Below is a small trained network, with its code and all its weights. Each question gives an input and a class and asks what happens when units are switched off, that is, made to give their printed mean instead of their output.

import numpy as np


def w(rows, s, z=0):
    codes = np.array(rows[::2]) - 128.0
    scale = np.full(codes.shape[1], s)
    scale[-1] = z or s
    return codes * scale


def f(y):
    return y / 2 * (1 + np.tanh(0.7978845608 * (y + 0.044715 * y**3)))


def log_softmax(a):
    a = a - a.max(-1, keepdims=True)
    return a - np.log(np.exp(a).sum(-1, keepdims=True))


def net(x, mask):
    res = np.array(x, float).reshape(1, 4) / 4 @ E
    y = f(res @ A[0][:, :-1].T + A[0][:, -1])
    res = res + np.where(mask, y, B[0][:, -1]) @ B[0][:, :-1]
    return log_softmax(res[-1] @ U[:, :-1].T + U[:, -1])


A, B = {}, {}
E = w([
[128,151,208,169,159,254,130,75,123,87],'x0',
[29,66,146,128,111,132,44,67,184,18],'x1',
[88,131,116,117,38,135,137,86,39,135],'x2',
[56,202,35,95,169,148,68,89,127,212],'x3',
],0.0094)
A[0] = w([
[117,164,129,129,133,93,100,101,147,71,87],'N0',
[122,129,86,124,143,52,140,140,126,97,110],'N1',
[140,133,102,104,120,92,140,124,137,118,88],'N2',
[93,87,119,112,146,115,92,109,143,111,198],'N3',
[112,138,103,114,148,135,99,129,112,139,118],'N4',
[87,147,157,121,139,122,112,152,157,111,137],'N5',
[111,147,127,82,162,137,83,94,126,175,129],'N6',
[103,58,128,140,126,122,85,130,142,129,120],'N7',
[138,118,118,149,216,128,137,154,247,154,141],'N8',
[148,84,154,144,101,142,159,148,123,125,128],'N9',
[152,143,163,119,107,158,132,141,135,133,76],'N10',
[148,112,137,180,123,100,115,157,100,84,91],'N11',
[119,134,158,153,155,176,141,94,119,147,111],'N12',
[101,134,117,155,74,138,140,108,70,123,123],'N13',
[126,129,68,135,143,169,111,114,119,145,151],'N14',
[111,140,105,116,56,122,156,83,59,108,166],'N15',
[114,137,100,100,133,91,145,148,118,106,129],'N16',
[144,140,114,183,182,100,138,135,164,106,103],'N17',
[98,97,115,141,82,145,83,92,140,85,105],'N18',
[127,142,134,137,121,140,139,168,77,148,136],'N19',
[171,174,92,119,118,111,162,145,118,135,156],'N20',
[121,145,123,85,117,114,85,108,112,159,255],'N21',
[155,109,140,145,96,128,151,132,132,113,96],'N22',
[131,122,144,156,165,182,133,87,141,111,133],'N23',
[101,136,66,126,176,83,112,95,114,166,111],'N24',
[153,140,143,96,155,123,156,136,133,166,112],'N25',
[151,166,125,130,144,118,144,143,102,132,104],'N26',
[115,90,133,129,120,81,125,117,124,173,121],'N27',
[129,95,114,85,110,106,99,152,116,136,209],'N28',
[120,112,98,104,111,85,118,161,123,120,98],'N29',
[127,164,172,145,127,171,111,116,99,126,234],'N30',
[166,148,116,157,141,134,140,139,90,147,107],'N31',
[188,164,113,140,149,147,133,144,70,111,100],'N32',
[132,85,170,137,142,91,147,162,112,126,86],'N33',
[148,88,141,162,93,88,133,163,122,119,191],'N34',
[116,96,121,124,138,89,120,152,145,153,237],'N35',
[123,166,117,98,167,153,108,106,147,167,109],'N36',
],0.015,0.0061)
B[0] = w([
[81,121,186,41,97,68,192,93,97,188,172],'N0',
[63,87,202,178,232,204,92,168,101,146,182],'N1',
[79,94,146,153,170,187,99,108,96,167,148],'N2',
[130,221,165,61,96,119,202,109,103,110,218],'N3',
[161,80,56,102,111,88,98,55,78,108,170],'N4',
[132,160,123,77,126,135,120,119,111,148,167],'N5',
[156,58,110,128,70,92,130,81,82,64,211],'N6',
[75,193,161,69,74,117,191,114,134,153,187],'N7',
[196,139,93,134,124,225,161,64,194,197,248],'N8',
[156,119,81,145,80,110,71,57,72,94,188],'N9',
[87,104,183,145,110,137,69,112,106,114,152],'N10',
[124,74,115,150,55,156,136,62,88,112,170],'N11',
[73,63,156,218,212,199,29,200,97,105,193],'N12',
[225,112,90,112,148,213,165,106,253,213,192],'N13',
[149,114,96,144,111,105,76,101,56,88,192],'N14',
[233,110,99,96,172,254,163,81,209,210,223],'N15',
[105,84,169,194,159,149,108,212,110,108,161],'N16',
[183,91,75,89,101,237,153,98,229,183,173],'N17',
[75,174,182,129,105,119,174,119,88,183,224],'N18',
[106,169,158,103,115,151,146,123,125,147,175],'N19',
[99,183,143,118,116,158,146,102,111,124,199],'N20',
[181,138,128,137,124,151,146,115,93,104,218],'N21',
[148,99,60,115,80,60,65,38,99,115,166],'N22',
[107,124,167,166,169,205,123,172,106,133,212],'N23',
[129,91,110,135,92,157,96,104,91,66,215],'N24',
[79,163,176,92,44,124,188,108,119,124,177],'N25',
[73,155,173,68,73,60,151,106,92,130,166],'N26',
[129,71,185,192,207,180,81,146,134,142,161],'N27',
[113,157,164,175,207,170,176,171,137,109,187],'N28',
[70,116,126,197,182,188,85,121,90,163,175],'N29',
[141,154,146,212,218,201,115,203,61,115,225],'N30',
[40,170,203,87,80,114,174,135,78,171,181],'N31',
[51,144,183,161,124,115,183,89,123,172,185],'N32',
[150,83,103,151,94,82,67,53,81,126,173],'N33',
[158,110,129,161,133,138,131,85,63,57,203],'N34',
[121,164,134,171,182,180,160,176,141,79,194],'N35',
[137,89,89,161,63,127,109,89,77,98,203],'N36',
],0.0065,0.013)
U = w([
[61,104,175,197,250,165,80,154,93,123,103],'0',
[35,202,182,95,83,121,163,106,105,156,107],'1',
[150,59,96,151,67,123,66,82,77,58,111],'2',
[199,115,107,129,156,179,139,98,209,210,99],'3',
[197,199,131,157,197,144,166,159,113,66,254],'4',
[85,108,117,110,116,39,27,185,165,145,80],'5',
[108,96,112,82,150,28,52,166,193,142,77],'6',
[126,107,83,78,111,69,85,234,177,143,73],'7',
],0.012,0.0096)

Each question gives the input, the list of numbers given to net, and the class t.
The units are the neurons (one row each of A and B). Each row of codes is followed by its name. A weight is (code - 128) times the scale printed after its matrix; where a second scale follows, it is the last column's (A, B and U).
mask holds one flag per neuron, in row order. A switched-off neuron (its flag False) gives its mean, the last column of its row in B, instead of its output. The means were averaged over made-up inputs and are rounded, as every weight is.
A unit's drop is (log p(t) with every unit on - log p(t) with that unit switched off) / (log p(t) with every unit on - log p(t) with every unit switched off).
The circuit of an input: a set's keep is (log p(t) with only the set's units on - log p(t) with every unit switched off) / (log p(t) with every unit on - log p(t) with every unit switched off). Starting from the 12 units with the biggest drops (on a tie, the unit counted first), units are removed one at a time, each time the one whose removal leaves the highest keep (on an exact tie, the one counted first), for as long as the keep stays at least 0.8.
circuit, biggest first: the units of the circuit, biggest drop first
most important unit: the unit with the biggest drop
k most important neurons: the k neurons with the biggest drops, biggest first
drop when u is switched off: that unit's drop, to one decimal
input [-2,1,1,0], class 4: 2 most important neurons : [N12; N23]
input [-2,-6,7,6], class 3: 2 most important neurons : [N15; N13]
input [-1,-4,3,-3], class 1: most important unit : N8
input [5,1,-6,5], class 3: 3 most important neurons : [N8; N17; N1]
input [-4,4,4,-3], class 0: circuit, biggest first : [N1; N28]
input [5,-1,8,6], class 3: 2 most important neurons : [N15; N13]
input [6,1,7,3], class 3: 2 most important neurons : [N13; N15]
input [8,0,8,4], class 0: 2 most important neurons : [N12; N30]
input [6,-4,6,-6], class 0: 2 most important neurons : [N30; N12]
input [3,3,-5,-5], class 2: 2 most important neurons : [N15; N13]
input [-2,2,-3,-4], class 2: 2 most important neurons : [N15; N30]
input [-6,4,-8,-4], class 3: 2 most important neurons : [N8; N17]
input [-3,-4,-4,-2], class 1: 4 most important neurons : [N15; N13; N25; N30]
input [-7,8,-4,-3], class 1: 3 most important neurons : [N7; N3; N0]
input [-5,2,6,-5], class 3: circuit, biggest first : [N15]
input [7,-1,-2,8], class 2: drop when N14 is switched off : 0.1
input [-5,4,-6,4], class 3: drop when N28 is switched off : -0.1
input [-2,0,-7,3], class 3: drop when N8 is switched off : 0.2
